Here is a tiny trained network, its code and every weight. The questions are about switching its units off for an input and a class, where a switched-off unit gives its printed mean instead of its output.

import numpy as np


def w(rows, s, z=0):
    codes = np.array(rows[::2]) - 128.0
    scale = np.full(codes.shape[1], s)
    scale[-1] = z or s
    return codes * scale


def norm(h):
    return h / np.sqrt((h * h).mean(-1, keepdims=True) + 1e-5)


def f(y):
    return np.maximum(y, 0)


def log_softmax(a):
    a = a - a.max(-1, keepdims=True)
    return a - np.log(np.exp(a).sum(-1, keepdims=True))


def net(x, mask):
    res = np.array(x, float).reshape(1, 3) / 4 @ E
    u = 0
    for l in range(2):
        y = f(norm(res) @ A[l][:, :-1].T + A[l][:, -1])
        res = res + np.where(mask[u : u + 12], y, B[l][:, -1]) @ B[l][:, :-1]
        u += 12
    return log_softmax(norm(res)[-1] @ U[:, :-1].T + U[:, -1])


A, B = {}, {}
E = w([
[188,208,74,206,178,178,109,255,154],'x0',
[61,132,171,232,52,174,100,99,124],'x1',
[209,34,137,73,102,251,24,129,75],'x2',
],0.0071)
A[0] = w([
[59,122,198,139,81,116,94,120,101,104],'0.n1',
[121,175,94,135,150,146,167,166,72,57],'0.n2',
[86,84,76,2,175,75,123,106,184,58],'0.n3',
[201,150,140,152,44,157,76,98,92,68],'0.n4',
[111,72,111,171,118,184,168,73,97,64],'0.n5',
[151,69,145,93,154,157,80,128,121,154],'0.n6',
[121,181,143,114,87,241,114,77,200,87],'0.n7',
[110,136,163,206,129,133,80,99,127,2],'0.n8',
[96,204,166,190,76,71,131,73,183,172],'0.n9',
[179,174,93,62,89,130,177,119,177,48],'0.n10',
[40,103,114,65,50,76,186,162,114,99],'0.n11',
[158,203,129,153,186,140,102,106,218,171],'0.n12',
],0.0055,0.0044)
B[0] = w([
[105,154,114,77,193,120,120,237,187,202],'0.n1',
[149,168,107,165,109,217,94,97,220,151],'0.n2',
[66,142,107,192,166,155,60,153,208,202],'0.n3',
[220,39,83,205,58,119,98,144,154,186],'0.n4',
[114,248,91,129,106,93,57,235,125,164],'0.n5',
[144,85,50,163,104,165,217,148,148,213],'0.n6',
[89,59,112,141,236,133,229,78,147,175],'0.n7',
[42,74,82,92,144,141,18,109,166,150],'0.n8',
[218,26,60,176,115,191,109,84,84,254],'0.n9',
[86,54,50,149,180,181,68,94,88,146],'0.n10',
[158,168,120,80,45,139,106,230,162,195],'0.n11',
[137,76,153,15,1,98,113,160,169,212],'0.n12',
],0.005,0.0049)
A[1] = w([
[92,162,143,187,96,158,115,166,119,111],'1.n1',
[162,232,127,196,167,150,98,179,77,88],'1.n2',
[131,176,139,124,165,85,147,118,90,78],'1.n3',
[162,152,117,54,212,87,172,116,113,29],'1.n4',
[159,131,71,157,133,149,75,173,160,122],'1.n5',
[166,122,128,94,245,135,112,139,117,133],'1.n6',
[128,85,157,94,81,118,189,86,124,103],'1.n7',
[42,129,177,216,122,138,98,90,92,4],'1.n8',
[105,155,124,187,122,73,243,97,117,90],'1.n9',
[133,179,120,173,144,78,203,129,140,114],'1.n10',
[140,141,91,138,116,154,141,141,173,94],'1.n11',
[64,132,165,75,101,89,123,55,102,108],'1.n12',
],0.011,0.0027)
B[1] = w([
[132,94,96,121,169,91,93,153,216,186],'1.n1',
[128,116,216,49,121,96,172,184,166,178],'1.n2',
[165,140,95,173,123,123,106,57,92,137],'1.n3',
[67,92,82,228,184,181,69,161,197,175],'1.n4',
[108,162,146,110,123,75,141,82,73,255],'1.n5',
[86,78,140,210,87,108,91,106,179,175],'1.n6',
[142,250,177,147,173,116,166,139,107,179],'1.n7',
[100,103,40,149,254,111,85,132,175,174],'1.n8',
[179,57,125,110,67,216,102,110,52,184],'1.n9',
[188,65,164,92,94,173,86,91,59,184],'1.n10',
[76,189,128,119,163,148,172,80,112,194],'1.n11',
[138,187,164,98,124,71,162,215,172,176],'1.n12',
],0.0088,0.0096)
U = w([
[76,53,64,173,197,111,64,139,206,191],'0',
[216,34,142,100,42,188,117,101,8,195],'1',
[137,196,234,48,126,78,151,204,162,188],'2',
[61,190,88,120,127,87,158,33,48,150],'3',
[127,148,128,159,96,156,163,122,129,18],'4',
[126,141,116,165,103,147,160,117,113,3],'5',
],0.016,0.005)

Each question gives the input, the list of numbers given to net, and the class t.
The units are the neurons (one row each of A and B). Each row of codes is followed by its name. A weight is (code - 128) times the scale printed after its matrix; where a second scale follows, it is the last column's (A, B and U).
mask holds one flag per neuron, layer by layer. A switched-off neuron (its flag False) gives its mean, the last column of its row in B, instead of its output. The means were averaged over made-up inputs and are rounded, as every weight is.
A unit's drop is (log p(t) with every unit on - log p(t) with that unit switched off) / (log p(t) with every unit on - log p(t) with every unit switched off).
The circuit of an input: a set's keep is (log p(t) with only the set's units on - log p(t) with every unit switched off) / (log p(t) with every unit on - log p(t) with every unit switched off). Starting from the 12 units with the biggest drops (on a tie, the unit counted first), units are removed one at a time, each time the one whose removal leaves the highest keep (on an exact tie, the one counted first), for as long as the keep stays at least 0.8.
units of the circuit, in order: the units of the circuit, biggest drop first
k most important neurons: the k neurons with the biggest drops, biggest first
top k neurons in layer l: the k neurons of layer l with the biggest drops, biggest first
drop when u is switched off: that unit's drop, to one decimal
input [-6,6,0], class 0: units of the circuit, in order : 1.n8
input [1,4,4], class 0: 2 most important neurons : 1.n9; 1.n10
input [-6,0,5], class 2: 2 most important neurons : 0.n9; 1.n7
input [-8,7,3], class 2: 2 most important neurons : 1.n12; 1.n7
input [-6,-6,-7], class 1: top 4 neurons in layer 1 : 1.n9; 1.n10; 1.n8; 1.n1
input [-7,1,6], class 2: top 4 neurons in layer 1 : 1.n7; 1.n12; 1.n9; 1.n10
input [8,3,6], class 2: 3 most important neurons : 1.n2; 0.n9; 1.n9
input [3,2,-2], class 3: 2 most important neurons : 0.n12; 0.n9
input [-3,-7,-7], class 0: top 2 neurons in layer 1 : 1.n4; 1.n5
input [-1,-5,5], class 0: top 3 neurons in layer 1 : 1.n6; 1.n9; 1.n10
input [4,-2,4], class 1: 2 most important neurons : 1.n12; 1.n7
input [-3,2,2], class 3: top 3 neurons in layer 1 : 1.n2; 1.n12; 1.n9
input [-4,-2,1], class 2: 2 most important neurons : 0.n9; 0.n4
input [-5,5,-6], class 1: units of the circuit, in order : 1.n9
input [-7,7,2], class 0: 2 most important neurons : 1.n8; 0.n12
input [-6,-7,-1], class 0: 3 most important neurons : 1.n4; 0.n3; 0.n12
input [-4,3,0], class 2: drop when 0.n3 is switched off : 0.6
input [-7,4,-4], class 2: drop when 1.n12 is switched off : 1.4
input [-5,-4,0], class 2: top 2 neurons in layer 1 : 1.n12; 1.n8
input [5,-1,0], class 2: most important neuron : 1.n2
input [-6,6,-8], class 1: drop when 1.n9 is switched off : 1.4
